Here is a tiny trained network, its code and every weight. The questions are about switching its units off for an input and a target symbol, where a switched-off unit gives its printed mean instead of its output.

import numpy as np


def w(rows, s, z=0):
    codes = np.array(rows[::2]) - 128.0
    scale = np.full(codes.shape[1], s)
    scale[-1] = z or s
    return codes * scale


def f(y):
    return y / 2 * (1 + np.tanh(0.7978845608 * (y + 0.044715 * y**3)))


def softmax(a):
    e = np.exp(a - a.max(-1, keepdims=True))
    return e / e.sum(-1, keepdims=True)


def log_softmax(a):
    a = a - a.max(-1, keepdims=True)
    return a - np.log(np.exp(a).sum(-1, keepdims=True))


def net(x, mask):
    ids = ['αζηθξπσφψω'.index(c) for c in x.split()]
    T = len(ids)
    res = E[ids] + P[:T]
    r = res
    for j in range(3):
        rows = slice(3 * j, 3 * j + 3)
        q, k, v = (r @ M[0][rows].T for M in (Q, K, V))
        z = softmax(np.where(np.tri(T) > 0, q @ k.T / 3**0.5, -1e9)) @ v
        o = O[0][rows]
        res = res + np.where(mask[j], z, o[:, -1]) @ o[:, :-1]
    y = f(res @ A[0][:, :-1].T + A[0][:, -1])
    res = res + np.where(mask[3:11], y, B[0][:, -1]) @ B[0][:, :-1]
    return log_softmax(res[-1] @ U[:, :-1].T + U[:, -1])


Q, K, V, O, A, B = {}, {}, {}, {}, {}, {}
E = w([
[152,148,3],'α',
[121,131,66],'ζ',
[150,58,103],'η',
[103,187,87],'θ',
[133,101,96],'ξ',
[118,199,107],'π',
[131,183,129],'σ',
[119,119,106],'φ',
[105,122,136],'ψ',
[138,193,63],'ω',
],0.016)
P = w([
[2,187,77],'0',
[252,122,138],'1',
[163,61,184],'2',
[68,40,124],'3',
[244,146,101],'4',
[152,115,189],'5',
[88,57,143],'6',
[237,184,80],'7',
[145,161,201],'8',
[96,108,166],'9',
],0.012)
Q[0] = w([
[193,220,97],'head 0',
[99,133,7],'head 0',
[171,102,136],'head 0',
[138,145,96],'head 1',
[69,155,194],'head 1',
[156,148,156],'head 1',
[112,161,214],'head 2',
[58,121,103],'head 2',
[73,66,177],'head 2',
],0.013)
K[0] = w([
[78,212,117],'head 0',
[102,109,78],'head 0',
[109,130,152],'head 0',
[126,211,11],'head 1',
[138,76,191],'head 1',
[91,182,76],'head 1',
[160,121,209],'head 2',
[116,138,142],'head 2',
[180,103,190],'head 2',
],0.013)
V[0] = w([
[215,30,99],'head 0',
[117,106,95],'head 0',
[133,55,89],'head 0',
[140,211,180],'head 1',
[66,155,99],'head 1',
[92,124,152],'head 1',
[76,128,137],'head 2',
[153,154,214],'head 2',
[167,6,134],'head 2',
],0.013)
O[0] = w([
[93,254,121,74],'head 0',
[5,234,128,170],'head 0',
[153,201,190,148],'head 0',
[151,63,168,97],'head 1',
[97,198,25,213],'head 1',
[165,170,33,108],'head 1',
[77,23,190,151],'head 2',
[152,45,142,3],'head 2',
[157,99,199,31],'head 2',
],0.0079,0.0066)
A[0] = w([
[189,127,135,201],'neuron 0',
[144,71,127,97],'neuron 1',
[88,139,250,249],'neuron 2',
[83,89,83,2],'neuron 3',
[105,146,152,155],'neuron 4',
[106,191,95,198],'neuron 5',
[190,132,117,169],'neuron 6',
[121,142,42,114],'neuron 7',
],0.017,0.0053)
B[0] = w([
[102,188,224,140],'neuron 0',
[64,255,59,143],'neuron 1',
[156,108,63,201],'neuron 2',
[123,207,119,183],'neuron 3',
[147,104,54,157],'neuron 4',
[92,61,169,255],'neuron 5',
[126,176,176,145],'neuron 6',
[171,124,140,252],'neuron 7',
],0.0086,0.017)
U = w([
[23,67,54,174],'α',
[119,12,74,230],'ζ',
[172,77,107,254],'η',
[144,126,135,209],'θ',
[219,60,67,71],'ξ',
[91,250,213,182],'π',
[147,130,74,41],'σ',
[128,176,131,105],'φ',
[112,255,155,110],'ψ',
[129,194,90,31],'ω',
],0.0084,0.0042)

Each question gives the input, a string of symbols that net reads in full, and the target symbol t.
The units are the heads (3 rows each of Q, K, V and O) and the neurons (one row each of A and B). Each row of codes is followed by its name. A weight is (code - 128) times the scale printed after its matrix; where a second scale follows, it is the last column's (O, A, B and U).
mask holds one flag per unit, heads first, then neurons. A switched-off unit (its flag False) gives its mean, the last column of its rows in O or B, instead of its output. The means were averaged over made-up inputs and are rounded, as every weight is.
A unit's drop is (log p(t) with every unit on - log p(t) with that unit switched off) / (log p(t) with every unit on - log p(t) with every unit switched off).
The circuit of an input: a set's keep is (log p(t) with only the set's units on - log p(t) with every unit switched off) / (log p(t) with every unit on - log p(t) with every unit switched off). Starting from all 11 units, units are removed one at a time, each time the one whose removal leaves the highest keep (on an exact tie, the one counted first), for as long as the keep stays at least 0.8.
circuit, biggest first: the units of the circuit, biggest drop first
most important unit: the unit with the biggest drop
k most important neurons: the k neurons with the biggest drops, biggest first
which heads matter: for each layer, one digit per head in row order, 1 if its drop is at least 0.15 and else 0, layers parted by /
drop when u is switched off: that unit's drop, to one decimal
input η ω φ φ φ, target π: most important unit : neuron 0
input π ψ ξ φ η, target ω: which heads matter : 101
input η ω π θ η, target π: which heads matter : 000
input π ξ π θ ζ, target ω: which heads matter : 101
input η σ η π ξ, target π: circuit, biggest first : (neuron 2; neuron 0; neuron 6)
input α α θ α φ ξ η φ, target α: circuit, biggest first : (neuron 5; head 2)
input σ ζ η ω α, target ψ: which heads matter : 100
input η φ η θ ω η ζ ω, target π: 4 most important neurons : (neuron 2; neuron 0; neuron 6; neuron 4)
input η ξ φ π π, target π: circuit, biggest first : (neuron 2; neuron 0; head 1)
input η θ θ η ψ, target π: circuit, biggest first : (neuron 0; neuron 2; head 2)
input η η π α ψ θ σ η, target π: circuit, biggest first : (head 2; neuron 2; neuron 0)
input ζ α ζ ω ω ξ θ η ξ π, target α: 2 most important neurons : (neuron 7; neuron 3)
input σ ω π ω φ π η φ, target ψ: 3 most important neurons : (neuron 1; neuron 5; neuron 3)
input σ π η σ ω ζ φ α, target ψ: 3 most important neurons : (neuron 1; neuron 6; neuron 0)
input α π η π σ η ξ σ, target α: most important unit : neuron 5
input ω σ ξ η ω, target ξ: which heads matter : 111
input ω ω σ ξ φ π σ ω, target ξ: 2 most important neurons : (neuron 7; neuron 1)
input π ζ σ π α, target ω: 2 most important neurons : (neuron 1; neuron 3)
input η π ω α ψ φ η σ, target π: 3 most important neurons : (neuron 2; neuron 0; neuron 6)
input η π ζ φ θ, target π: most important unit : neuron 2
input η η φ η α θ η ζ, target π: which heads matter : 001
input π σ π η θ η η φ, target ω: drop when neuron 5 is switched off : 0.5
input π σ ξ ζ ξ, target ω: drop when head 2 is switched off : 0.3
input π η ω π φ, target ω: drop when neuron 3 is switched off : 0.6
